Below are the code and all the weights of a small trained network. Each question names an input and a target symbol and asks about switching units off, where a switched-off unit gives its printed mean instead of its output.

import numpy as np


def w(rows, s, z=0):
    codes = np.array(rows[::2]) - 128.0
    scale = np.full(codes.shape[1], s)
    scale[-1] = z or s
    return codes * scale


def norm(h):
    return h / np.sqrt((h * h).mean(-1, keepdims=True) + 1e-5)


def f(y):
    return y / 2 * (1 + np.tanh(0.7978845608 * (y + 0.044715 * y**3)))


def softmax(a):
    e = np.exp(a - a.max(-1, keepdims=True))
    return e / e.sum(-1, keepdims=True)


def log_softmax(a):
    a = a - a.max(-1, keepdims=True)
    return a - np.log(np.exp(a).sum(-1, keepdims=True))


def net(x, mask):
    ids = ['ΛΠΨβζμσω'.index(c) for c in x.split()]
    T = len(ids)
    res = E[ids] + P[:T]
    r = norm(res)
    for j in range(3):
        rows = slice(4 * j, 4 * j + 4)
        q, k, v = (r @ M[0][rows].T for M in (Q, K, V))
        z = softmax(np.where(np.tri(T) > 0, q @ k.T / 4**0.5, -1e9)) @ v
        o = O[0][rows]
        res = res + np.where(mask[j], z, o[:, -1]) @ o[:, :-1]
    y = f(norm(res) @ A[0][:, :-1].T + A[0][:, -1])
    res = res + np.where(mask[3:11], y, B[0][:, -1]) @ B[0][:, :-1]
    return log_softmax(norm(res)[-1] @ U[:, :-1].T + U[:, -1])


Q, K, V, O, A, B = {}, {}, {}, {}, {}, {}
E = w([
[249,84,219,168],'Λ',
[133,13,39,193],'Π',
[223,9,87,130],'Ψ',
[179,84,142,132],'β',
[73,171,67,147],'ζ',
[209,26,68,206],'μ',
[117,5,68,173],'σ',
[7,135,241,193],'ω',
],0.011)
P = w([
[112,102,135,8],'0',
[185,85,201,108],'1',
[151,204,146,146],'2',
[2,54,61,94],'3',
[129,109,177,150],'4',
[206,216,128,162],'5',
[53,54,54,106],'6',
[131,104,185,162],'7',
[210,221,108,178],'8',
[42,71,79,107],'9',
[129,96,178,174],'10',
[178,227,119,185],'11',
],0.0098)
Q[0] = w([
[213,83,135,183],'head 1',
[213,186,255,166],'head 1',
[107,221,126,149],'head 1',
[176,81,75,68],'head 1',
[204,212,201,187],'head 2',
[151,220,194,47],'head 2',
[135,167,77,118],'head 2',
[144,56,96,14],'head 2',
[119,161,185,82],'head 3',
[237,153,65,235],'head 3',
[215,201,136,202],'head 3',
[102,49,76,4],'head 3',
],0.0081)
K[0] = w([
[76,114,10,90],'head 1',
[51,72,114,80],'head 1',
[106,137,177,94],'head 1',
[225,112,104,116],'head 1',
[71,62,154,125],'head 2',
[62,124,166,61],'head 2',
[139,105,130,91],'head 2',
[117,136,48,93],'head 2',
[113,133,154,130],'head 3',
[130,134,170,9],'head 3',
[48,94,133,30],'head 3',
[109,162,147,190],'head 3',
],0.012)
V[0] = w([
[140,220,226,106],'head 1',
[128,109,169,154],'head 1',
[141,99,112,139],'head 1',
[104,115,85,122],'head 1',
[101,215,95,139],'head 2',
[83,119,104,148],'head 2',
[158,73,180,201],'head 2',
[161,114,162,152],'head 2',
[39,69,251,226],'head 3',
[147,175,29,96],'head 3',
[235,203,204,106],'head 3',
[150,130,203,80],'head 3',
],0.011)
O[0] = w([
[59,165,164,198,3],'head 1',
[97,136,124,78,139],'head 1',
[191,127,170,126,160],'head 1',
[76,73,78,165,158],'head 1',
[73,74,106,156,46],'head 2',
[126,107,160,122,130],'head 2',
[138,198,214,134,240],'head 2',
[169,175,134,147,172],'head 2',
[119,1,244,30,147],'head 3',
[122,208,16,93,104],'head 3',
[144,67,33,229,32],'head 3',
[105,83,181,210,122],'head 3',
],0.0089,0.0058)
A[0] = w([
[72,184,225,172,86],'neuron 1',
[74,26,180,88,75],'neuron 2',
[160,89,119,170,21],'neuron 3',
[225,178,238,199,96],'neuron 4',
[178,1,81,174,253],'neuron 5',
[110,180,155,97,5],'neuron 6',
[155,211,86,196,199],'neuron 7',
[127,185,179,154,82],'neuron 8',
],0.0088,0.0057)
B[0] = w([
[10,190,77,149,170],'neuron 1',
[135,131,181,170,166],'neuron 2',
[33,102,73,72,114],'neuron 3',
[81,6,76,161,222],'neuron 4',
[254,152,157,108,254],'neuron 5',
[141,74,26,52,116],'neuron 6',
[39,95,204,186,196],'neuron 7',
[19,162,106,119,140],'neuron 8',
],0.0081,0.0066)
U = w([
[78,27,7,131,254],'Λ',
[103,150,123,128,181],'Π',
[171,248,108,156,159],'Ψ',
[134,183,146,32,81],'β',
[147,152,172,243,74],'ζ',
[115,141,117,25,144],'μ',
[47,28,203,80,97],'σ',
[145,131,117,254,72],'ω',
],0.0088,0.0054)

Each question gives the input, a string of symbols that net reads in full, and the target symbol t.
The units are the heads (4 rows each of Q, K, V and O) and the neurons (one row each of A and B). Each row of codes is followed by its name. A weight is (code - 128) times the scale printed after its matrix; where a second scale follows, it is the last column's (O, A, B and U).
mask holds one flag per unit, heads first, then neurons. A switched-off unit (its flag False) gives its mean, the last column of its rows in O or B, instead of its output. The means were averaged over made-up inputs and are rounded, as every weight is.
A unit's drop is (log p(t) with every unit on - log p(t) with that unit switched off) / (log p(t) with every unit on - log p(t) with every unit switched off).
The circuit of an input: a set's keep is (log p(t) with only the set's units on - log p(t) with every unit switched off) / (log p(t) with every unit on - log p(t) with every unit switched off). Starting from all 11 units, units are removed one at a time, each time the one whose removal leaves the highest keep (on an exact tie, the one counted first), for as long as the keep stays at least 0.8.
circuit, biggest first: the units of the circuit, biggest drop first
k most important neurons: the k neurons with the biggest drops, biggest first
which heads matter: for each layer, one digit per head in row order, 1 if its drop is at least 0.15 and else 0, layers parted by /
drop when u is switched off: that unit's drop, to one decimal
input ζ ζ ζ Λ, target Λ: circuit, biggest first : (head 2)
input ω Π ζ Π Ψ ω Π β Ψ ζ σ σ, target σ: which heads matter : 001
input Π ζ Ψ ω ζ Ψ β Λ σ ζ ζ β, target μ: which heads matter : 001
input Λ ζ Ψ Ψ ζ ω μ σ ζ ζ, target Λ: which heads matter : 011
input ω ζ ζ Ψ Λ Ψ Π ω σ ζ Ψ Λ, target σ: which heads matter : 001
input μ μ Π ω, target μ: which heads matter : 001
input σ ζ β μ, target ω: which heads matter : 101
input ζ ω μ ω ζ μ ζ ω σ, target Ψ: which heads matter : 001
input Λ ζ ω Π ω β ζ, target ω: circuit, biggest first : (head 3; head 1)
input ζ ω Π μ Π σ Ψ Ψ Ψ Ψ μ, target Ψ: which heads matter : 101
input ζ Ψ ζ ω, target Λ: circuit, biggest first : (head 3; head 2)
input σ σ β ζ ζ ζ ω, target Λ: 2 most important neurons : (neuron 5; neuron 2)
input Ψ μ Λ Π, target ζ: circuit, biggest first : (head 1; head 2)
input ζ Ψ Π, target Ψ: circuit, biggest first : (head 3)
input ω Λ Λ Π ζ β Ψ Π ζ ζ Λ ζ, target σ: 2 most important neurons : (neuron 4; neuron 5)
input Π Π Ψ ζ, target Ψ: drop when neuron 5 is switched off : -0.1
input ω μ Ψ, target σ: drop when head 3 is switched off : 0.9
input Π Ψ Π ω, target μ: drop when head 3 is switched off : 0.6
